[[-15   1   9  -6 -63 -13  -2 -21  -6 -38 -34]
 [ 26 -12 -22 -55 -70   1  -8 -14   1 -16   1]
 [  3  -9 -46   8  16  -4   3 -57   3  44 -30]
 [ 27  -7 -48  13  66  -1   5   4   3  52  35]
 [ -9   2  12 -31  32  -6 -11  12   3  19  40]
 [-10  -2  23  10  69  10   2  47   3  21  -6]]
|
[[-10  -2  23  10  69  10   2  47   3  21  -6]
 [ -9   2  12 -31  32  -6 -11  12   3  19  40]
 [-15   1   9  -6 -63 -13  -2 -21  -6 -38 -34]
 [ 26 -12 -22 -55 -70   1  -8 -14   1 -16   1]
 [  3  -9 -46   8  16  -4   3 -57   3  44 -30]
 [ 27  -7 -48  13  66  -1   5   4   3  52  35]]

[[ 81 -44 -59  19  10 -28]
 [ 90 -20 -36  33  18 -35]
 [ 47  -2  -1  29   0 -34]
 [ 16  -2 -23  13   6 -54]
 [ 93 -26 -26  40   6 -28]
 [ 23 -10 -20  31  -5 -48]
 [ 56   1   3   4  -2 -29]
 [ 45 -26 -35   4   6 -41]]
|
[[ 56   1   3   4  -2 -29]
 [ 47  -2  -1  29   0 -34]
 [ 23 -10 -20  31  -5 -48]
 [ 16  -2 -23  13   6 -54]
 [ 93 -26 -26  40   6 -28]
 [ 45 -26 -35   4   6 -41]
 [ 90 -20 -36  33  18 -35]
 [ 81 -44 -59  19  10 -28]]

[[ 15  21   0  23  11 -21]
 [ 63  36 -42 -30 -45 -70]
 [ 11  20   6  19   5 -25]
 [ 34 -26 -18 -38 -12 -38]
 [  9  47 -37  50 -38  -2]]
|
[[ 11  20   6  19   5 -25]
 [ 15  21   0  23  11 -21]
 [ 34 -26 -18 -38 -12 -38]
 [  9  47 -37  50 -38  -2]
 [ 63  36 -42 -30 -45 -70]]

[[ 69  43 -30  30 -29 -20   6  54  13 -37 -65  -8 -73 -52]
 [-26  69  51  70 -64  -3  22 -43 -33 -47  38 -37  27  21]
 [ 18  70 -33  63 -42  39 -63 -21  73 -41  54   5  20  63]]
|
[[-26  69  51  70 -64  -3  22 -43 -33 -47  38 -37  27  21]
 [ 69  43 -30  30 -29 -20   6  54  13 -37 -65  -8 -73 -52]
 [ 18  70 -33  63 -42  39 -63 -21  73 -41  54   5  20  63]]

[[ 88   4  -2 -17  -7  -6 -24 -14 -41  69 -63 -62]
 [-84  -4   6 -28   4   9  23  14  41 -65  67  60]
 [-87  17  12  41  29  19  36  31  45 -67 -10  67]
 [-85  -5   1  26   4   5  19  11  35 -64  63  55]
 [-84  42  23  53  56  33  52  48  16 -70 -39  60]]
|
[[-84  42  23  53  56  33  52  48  16 -70 -39  60]
 [-87  17  12  41  29  19  36  31  45 -67 -10  67]
 [-84  -4   6 -28   4   9  23  14  41 -65  67  60]
 [-85  -5   1  26   4   5  19  11  35 -64  63  55]
 [ 88   4  -2 -17  -7  -6 -24 -14 -41  69 -63 -62]]

[[ 63  54  56]
 [-51 -68 -50]
 [ 85 -21  80]]
|
[[ 85 -21  80]
 [ 63  54  56]
 [-51 -68 -50]]
---
[[ 77 -75 -78 -75 -78]
 [ -8  12 -16   7 -24]
 [ 25 -23 -17 -25  -7]
 [ -9 -32  29  19  36]
 [  9  -6  -2 -10 -13]
 [ 18 -15  -5 -21   8]]
|
[[ 77  -8  25  -9   9  18]
 [-75  12 -23 -32  -6 -15]
 [-78 -16 -17  29  -2  -5]
 [-75   7 -25  19 -10 -21]
 [-78 -24  -7  36 -13   8]]

[[ 5  1  0  0 21 88 33 -2  0  0]
 [-3 -1  0  1 -1  3 74 51  2  4]
 [36  2 -1  0  0  0 -7  0 16 85]
 [-2  0 -1  2 36 86  4 -8  1  4]]
|
[[ 5 -3 36 -2]
 [ 1 -1  2  0]
 [ 0  0 -1 -1]
 [ 0  1  0  2]
 [21 -1  0 36]
 [88  3  0 86]
 [33 74 -7  4]
 [-2 51  0 -8]
 [ 0  2 16  1]
 [ 0  4 85  4]]

[[76 69 67]
 [64 68 60]
 [74 69 68]
 [64 67 59]]
|
[[76 64 74 64]
 [69 68 69 67]
 [67 60 68 59]]

[[ 24   2  11  23   4 -77   0  19   7  23  38  28   7  47 -77  16]
 [ -2 -17  34  17   1  65  -2 -82 -15  -7  -2 -27  14 -25 -53   8]
 [ 18   7  39  26  23 -27 -82  13  45  -6  22   9  49   4 -43  19]
 [-28 -18 -16 -16 -25 -11  91  53   1 -38  11  -9   9 -45   5  -5]
 [ 37  29  68   5  55  21 -17  -7  51  44  48  90  79 -18  14  12]
 [ 32  29   3  36  10 -12 -56   7  15  34  19  26   2 -37   2  26]]
|
[[ 24  -2  18 -28  37  32]
 [  2 -17   7 -18  29  29]
 [ 11  34  39 -16  68   3]
 [ 23  17  26 -16   5  36]
 [  4   1  23 -25  55  10]
 [-77  65 -27 -11  21 -12]
 [  0  -2 -82  91 -17 -56]
 [ 19 -82  13  53  -7   7]
 [  7 -15  45   1  51  15]
 [ 23  -7  -6 -38  44  34]
 [ 38  -2  22  11  48  19]
 [ 28 -27   9  -9  90  26]
 [  7  14  49   9  79   2]
 [ 47 -25   4 -45 -18 -37]
 [-77 -53 -43   5  14   2]
 [ 16   8  19  -5  12  26]]

[[ 28   1   3  31 -21  48  51  14 -21   0   8]
 [-45 -36  -1 -54 -19 -17  31 -78  40  -2   6]]
|
[[ 28 -45]
 [  1 -36]
 [  3  -1]
 [ 31 -54]
 [-21 -19]
 [ 48 -17]
 [ 51  31]
 [ 14 -78]
 [-21  40]
 [  0  -2]
 [  8   6]]

[[-66  16   2  21]
 [-14 -39  13  60]
 [-67  23  -1  22]
 [-52 -15  21 -48]
 [  6 -64  31 -22]
 [-48 -10  20 -57]
 [-61  23  -2  22]
 [-50  -6  18 -53]
 [ -2 -60  30 -22]
 [ 12  40 -14 -62]]
|
[[-66 -14 -67 -52   6 -48 -61 -50  -2  12]
 [ 16 -39  23 -15 -64 -10  23  -6 -60  40]
 [  2  13  -1  21  31  20  -2  18  30 -14]
 [ 21  60  22 -48 -22 -57  22 -53 -22 -62]]

[[ -4  -2   5 -13   4  23  25 -13  -4   2  -2   8   5  -2]
 [ -1  -2  -8   2  -7  -3  11  -2  -9   2  -1  -4 -11   0]
 [ 10   3 -10  -1  -9  -6  86 -11 -29  34  20  33 -20  -2]]
|
[[ -4  -1  10]
 [ -2  -2   3]
 [  5  -8 -10]
 [-13   2  -1]
 [  4  -7  -9]
 [ 23  -3  -6]
 [ 25  11  86]
 [-13  -2 -11]
 [ -4  -9 -29]
 [  2   2  34]
 [ -2  -1  20]
 [  8  -4  33]
 [  5 -11 -20]
 [ -2   0  -2]]

[[ 17   4  29  27  13  -3 -50 -17  18   6  17   4  25  -6 -44  18]
 [  4   3  13  -1  10   9  -9  -6   8   5   3  11  13   1   4   0]
 [  1   4 -11  -3  -2  -8   0  10  -3   4  -3   2 -10   4  13  -2]
 [  4  -9 -12   0  -7 -26   4 -29 -30  16  -9 -11 -36  67 -37  -7]]
|
[[ 17   4   1   4]
 [  4   3   4  -9]
 [ 29  13 -11 -12]
 [ 27  -1  -3   0]
 [ 13  10  -2  -7]
 [ -3   9  -8 -26]
 [-50  -9   0   4]
 [-17  -6  10 -29]
 [ 18   8  -3 -30]
 [  6   5   4  16]
 [ 17   3  -3  -9]
 [  4  11   2 -11]
 [ 25  13 -10 -36]
 [ -6   1   4  67]
 [-44   4  13 -37]
 [ 18   0  -2  -7]]
